Below are the code and all the weights of a small trained network. Each question names an input and a class and asks about switching units off, where a switched-off unit gives its printed mean instead of its output.

import numpy as np


def w(rows, s, z=0):
    codes = np.array(rows[::2]) - 128.0
    scale = np.full(codes.shape[1], s)
    scale[-1] = z or s
    return codes * scale


def norm(h):
    return h / np.sqrt((h * h).mean(-1, keepdims=True) + 1e-5)


def f(y):
    return np.maximum(y, 0)


def log_softmax(a):
    a = a - a.max(-1, keepdims=True)
    return a - np.log(np.exp(a).sum(-1, keepdims=True))


def net(x, mask):
    res = np.array(x, float).reshape(1, 8) / 4 @ E
    u = 0
    for l in range(2):
        y = f(norm(res) @ A[l][:, :-1].T + A[l][:, -1])
        res = res + np.where(mask[u : u + 13], y, B[l][:, -1]) @ B[l][:, :-1]
        u += 13
    return log_softmax(norm(res)[-1] @ U[:, :-1].T + U[:, -1])


A, B = {}, {}
E = w([
[121,116,132,129,133,132,132,131,122,125],'x0',
[93,131,234,44,39,216,81,164,183,166],'x1',
[53,162,78,188,58,141,61,62,85,238],'x2',
[122,140,127,124,133,122,124,119,140,126],'x3',
[126,128,132,132,130,130,130,131,126,130],'x4',
[121,126,124,126,131,133,124,124,134,118],'x5',
[189,86,129,159,251,179,27,98,99,190],'x6',
[125,121,126,132,130,129,131,132,130,134],'x7',
],0.0019)
A[0] = w([
[109,119,2,206,188,75,178,89,69,97,49],'L0N0',
[122,211,75,115,75,53,149,167,111,105,3],'L0N1',
[82,142,93,135,62,140,210,143,146,50,63],'L0N2',
[170,91,148,104,154,79,209,158,139,67,23],'L0N3',
[123,185,179,115,64,164,132,123,158,170,184],'L0N4',
[161,148,163,90,171,106,158,215,214,88,61],'L0N5',
[99,101,237,41,57,233,67,166,183,185,121],'L0N6',
[107,106,189,25,59,175,132,158,157,157,114],'L0N7',
[136,186,12,181,200,79,188,145,40,57,76],'L0N8',
[141,155,165,125,120,163,93,65,186,123,74],'L0N9',
[79,156,115,98,35,109,168,164,91,87,88],'L0N10',
[247,58,148,182,202,137,12,16,137,178,101],'L0N11',
[71,139,73,154,98,102,76,53,81,222,35],'L0N12',
],0.003,0.0015)
B[0] = w([
[216,46,165,145,86,71,78,79,237,151,229],'L0N0',
[36,117,158,139,218,75,162,144,94,154,172],'L0N1',
[74,132,125,120,174,68,159,163,74,221,195],'L0N2',
[121,152,79,161,75,194,95,190,83,17,187],'L0N3',
[149,90,86,188,144,95,98,75,121,124,198],'L0N4',
[158,186,84,176,83,185,76,134,90,75,190],'L0N5',
[215,79,125,166,156,69,103,30,141,149,254],'L0N6',
[145,49,167,175,159,40,125,91,178,131,214],'L0N7',
[178,48,213,141,117,85,72,3,188,197,234],'L0N8',
[162,77,144,122,143,66,137,181,83,167,150],'L0N9',
[78,204,146,90,154,92,208,168,82,169,198],'L0N10',
[15,184,141,24,164,145,250,193,138,178,238],'L0N11',
[151,168,83,171,35,167,95,197,16,17,199],'L0N12',
],0.0031,0.0041)
A[1] = w([
[127,145,125,90,194,215,133,139,134,174,56],'L1N0',
[194,133,136,100,197,203,126,175,153,1,110],'L1N1',
[131,161,81,148,61,171,83,135,74,108,5],'L1N2',
[73,139,147,71,147,107,210,159,110,175,85],'L1N3',
[131,108,202,85,81,156,96,87,194,165,93],'L1N4',
[136,111,127,156,121,71,181,100,156,143,134],'L1N5',
[133,105,192,93,73,135,117,143,166,134,66],'L1N6',
[38,159,105,185,57,125,81,104,139,140,143],'L1N7',
[175,135,143,119,136,196,100,195,161,45,80],'L1N8',
[42,167,157,106,96,85,210,151,142,133,24],'L1N9',
[123,113,153,169,76,95,137,123,74,120,63],'L1N10',
[146,144,77,82,211,208,112,137,135,190,68],'L1N11',
[87,133,125,116,182,195,127,133,143,158,82],'L1N12',
],0.0047,0.0013)
B[1] = w([
[21,199,181,69,131,69,214,174,208,58,173],'L1N0',
[105,203,77,155,18,210,80,153,43,156,214],'L1N1',
[143,157,53,173,27,205,136,203,50,56,155],'L1N2',
[32,207,198,53,200,58,211,194,192,134,201],'L1N3',
[206,64,59,196,180,44,130,57,137,134,194],'L1N4',
[134,62,144,104,164,168,65,96,168,177,253],'L1N5',
[168,39,69,176,180,72,75,50,145,223,155],'L1N6',
[189,145,116,131,125,197,141,208,117,27,202],'L1N7',
[99,156,33,189,38,201,125,164,3,103,178],'L1N8',
[72,170,180,59,218,174,150,147,178,127,202],'L1N9',
[120,189,112,62,147,210,154,161,103,106,206],'L1N10',
[39,172,217,49,132,60,206,179,192,98,183],'L1N11',
[81,154,215,50,132,97,191,141,163,107,160],'L1N12',
],0.0039,0.0041)
U = w([
[254,6,110,210,186,64,57,29,188,202,98],'0',
[68,179,189,57,193,96,206,202,173,148,168],'1',
[197,184,43,193,32,235,90,212,23,58,3],'2',
],0.0045,0.00044)

Each question gives the input, the list of numbers given to net, and the class t.
The units are the neurons (one row each of A and B). Each row of codes is followed by its name. A weight is (code - 128) times the scale printed after its matrix; where a second scale follows, it is the last column's (A, B and U).
mask holds one flag per neuron, layer by layer. A switched-off neuron (its flag False) gives its mean, the last column of its row in B, instead of its output. The means were averaged over made-up inputs and are rounded, as every weight is.
A unit's drop is (log p(t) with every unit on - log p(t) with that unit switched off) / (log p(t) with every unit on - log p(t) with every unit switched off).
The circuit of an input: a set's keep is (log p(t) with only the set's units on - log p(t) with every unit switched off) / (log p(t) with every unit on - log p(t) with every unit switched off). Starting from the 12 units with the biggest drops (on a tie, the unit counted first), units are removed one at a time, each time the one whose removal leaves the highest keep (on an exact tie, the one counted first), for as long as the keep stays at least 0.8.
circuit, biggest first: the units of the circuit, biggest drop first
unit that matters most: the unit with the biggest drop
k most important neurons: the k neurons with the biggest drops, biggest first
k most important neurons of layer l: the k neurons of layer l with the biggest drops, biggest first
drop of u: that unit's drop, to one decimal
input [-8,5,1,-3,-7,-2,-5,-8], class 0: unit that matters most => L0N6
input [-5,4,-5,8,3,-4,2,1], class 2: 3 most important neurons => (L0N5; L0N8; L0N0)
input [-2,6,-7,4,-6,1,6,4], class 2: circuit, biggest first => (L0N5; L1N1)
input [-5,5,5,8,6,2,-4,-4], class 0: 3 most important neurons of layer 0 => (L0N6; L0N7; L0N11)
input [-8,5,7,0,0,0,6,5], class 2: 2 most important neurons of layer 0 => (L0N12; L0N8)
input [-5,3,-3,-5,3,2,-1,-1], class 0: 3 most important neurons => (L0N6; L0N7; L0N12)
input [7,7,7,6,4,-3,-4,-1], class 0: 4 most important neurons => (L0N6; L0N7; L0N3; L0N5)
input [-4,4,-4,-8,0,-4,2,-4], class 0: 2 most important neurons => (L0N6; L0N7)
input [7,-7,-7,8,-8,8,8,2], class 1: 4 most important neurons => (L0N11; L0N6; L0N7; L1N11)
input [-7,4,-8,-1,7,-4,7,6], class 2: 4 most important neurons of layer 0 => (L0N5; L0N2; L0N10; L0N1)
input [2,-1,-6,6,1,4,5,1], class 2: 2 most important neurons of layer 1 => (L1N1; L1N8)
input [-3,6,3,-2,-2,4,8,-3], class 1: 2 most important neurons of layer 1 => (L1N11; L1N0)
input [-1,6,7,7,-5,3,4,1], class 2: 3 most important neurons => (L0N12; L0N8; L0N0)
input [0,-6,-4,-4,8,-2,8,8], class 1: most important neuron of layer 0 => (L0N11)
input [-8,-4,-4,7,1,7,6,2], class 1: 2 most important neurons => (L0N11; L0N6)
input [5,4,8,8,2,8,8,6], class 1: 2 most important neurons => (L0N11; L1N11)
input [4,-1,4,7,1,-6,7,7], class 1: drop of L0N11 => 0.7
input [6,5,-4,7,-7,4,-5,-4], class 0: drop of L0N5 => 0.1
input [7,-2,1,-3,-1,6,5,-1], class 1: drop of L0N11 => 1.9
input [-5,-3,8,1,-5,7,0,-4], class 2: unit that matters most => L0N12
